Here is a tiny trained network, its code and every weight. The questions are about switching its units off for an input and a class, where a switched-off unit gives its printed mean instead of its output.

import numpy as np


def w(rows, s, z=0):
    codes = np.array(rows[::2]) - 128.0
    scale = np.full(codes.shape[1], s)
    scale[-1] = z or s
    return codes * scale


def f(y):
    return np.maximum(y, 0)


def log_softmax(a):
    a = a - a.max(-1, keepdims=True)
    return a - np.log(np.exp(a).sum(-1, keepdims=True))


def net(x, mask):
    res = np.array(x, float).reshape(1, 4) / 4 @ E
    y = f(res @ A[0][:, :-1].T + A[0][:, -1])
    res = res + np.where(mask, y, B[0][:, -1]) @ B[0][:, :-1]
    return log_softmax(res[-1] @ U[:, :-1].T + U[:, -1])


A, B = {}, {}
E = w([
[74,152,142,57,20,103,177,219,195,72],'x0',
[45,169,184,140,162,128,176,107,175,162],'x1',
[26,178,198,86,224,190,133,160,133,202],'x2',
[128,53,97,150,138,151,255,217,241,74],'x3',
],0.0098)
A[0] = w([
[144,81,72,125,70,141,85,71,47,109,153],'N1',
[129,207,156,183,145,66,39,61,164,151,174],'N2',
[134,149,157,157,254,91,36,70,139,123,160],'N3',
[217,68,27,188,131,137,148,118,170,155,221],'N4',
[87,154,154,81,33,23,100,143,134,78,175],'N5',
[120,84,104,191,247,162,163,113,108,164,96],'N6',
[130,53,117,114,227,159,190,118,167,200,155],'N7',
[146,69,116,37,163,179,156,218,180,125,91],'N8',
[229,23,48,120,117,170,183,92,45,99,254],'N9',
[50,183,151,116,169,176,178,169,128,102,118],'N10',
],0.0098,0.0047)
B[0] = w([
[177,207,84,117,119,58,41,162,142,88,213],'N1',
[138,138,118,208,195,103,125,81,32,182,228],'N2',
[96,200,76,222,165,118,127,60,81,187,232],'N3',
[153,107,189,229,2,50,90,151,136,63,232],'N4',
[194,136,54,202,149,48,119,101,169,172,216],'N5',
[224,196,70,174,154,161,104,158,172,222,207],'N6',
[107,182,39,81,113,147,174,112,197,194,216],'N7',
[112,217,56,113,112,194,169,175,154,138,210],'N8',
[98,184,220,175,90,9,90,210,156,68,250],'N9',
[113,192,179,166,75,142,152,228,130,59,224],'N10',
],0.009,0.014)
U = w([
[54,168,207,212,159,124,55,53,56,171,130],'0',
[125,168,192,13,172,102,32,117,118,69,9],'1',
[133,30,144,154,104,61,198,58,166,74,38],'2',
[6,141,151,52,160,196,207,172,141,103,148],'3',
[128,156,83,134,143,128,131,50,172,216,218],'4',
[202,126,91,94,77,92,131,193,147,113,212],'5',
[1,13,202,40,238,135,35,59,215,51,3],'6',
],0.0094,0.0062)

Each question gives the input, the list of numbers given to net, and the class t.
The units are the neurons (one row each of A and B). Each row of codes is followed by its name. A weight is (code - 128) times the scale printed after its matrix; where a second scale follows, it is the last column's (A, B and U).
mask holds one flag per neuron, in row order. A switched-off neuron (its flag False) gives its mean, the last column of its row in B, instead of its output. The means were averaged over made-up inputs and are rounded, as every weight is.
A unit's drop is (log p(t) with every unit on - log p(t) with that unit switched off) / (log p(t) with every unit on - log p(t) with every unit switched off).
The circuit of an input: a set's keep is (log p(t) with only the set's units on - log p(t) with every unit switched off) / (log p(t) with every unit on - log p(t) with every unit switched off). Starting from all 10 units, units are removed one at a time, each time the one whose removal leaves the highest keep (on an exact tie, the one counted first), for as long as the keep stays at least 0.8.
circuit, biggest first: the units of the circuit, biggest drop first
k most important neurons: the k neurons with the biggest drops, biggest first
drop when u is switched off: that unit's drop, to one decimal
input [-5,0,1,1], class 4: circuit, biggest first => (N6)
input [8,-4,6,-6], class 5: 3 most important neurons => (N3; N5; N2)
input [-1,7,4,0], class 4: 3 most important neurons => (N7; N9; N4)
input [4,-6,3,-6], class 4: 4 most important neurons => (N9; N4; N5; N10)
input [7,1,3,3], class 3: circuit, biggest first => (N4; N1)
input [8,0,5,-5], class 5: 2 most important neurons => (N5; N3)
input [-8,-5,-8,-1], class 0: 3 most important neurons => (N3; N2; N7)
input [-3,4,-7,0], class 0: 2 most important neurons => (N7; N8)
input [-2,3,8,2], class 4: 2 most important neurons => (N6; N7)
input [-8,2,-2,5], class 5: 3 most important neurons => (N4; N9; N2)
input [-4,7,3,-1], class 4: 3 most important neurons => (N7; N6; N9)
input [5,8,-6,-6], class 4: 3 most important neurons => (N5; N9; N4)
input [-6,8,8,1], class 4: 2 most important neurons => (N7; N6)
input [-4,-3,3,3], class 4: circuit, biggest first => (N7)
input [8,0,3,4], class 3: drop when N4 is switched off => 0.4
input [5,6,-6,-4], class 4: drop when N10 is switched off => 0.2
input [3,-2,2,3], class 3: drop when N6 is switched off => 0.1
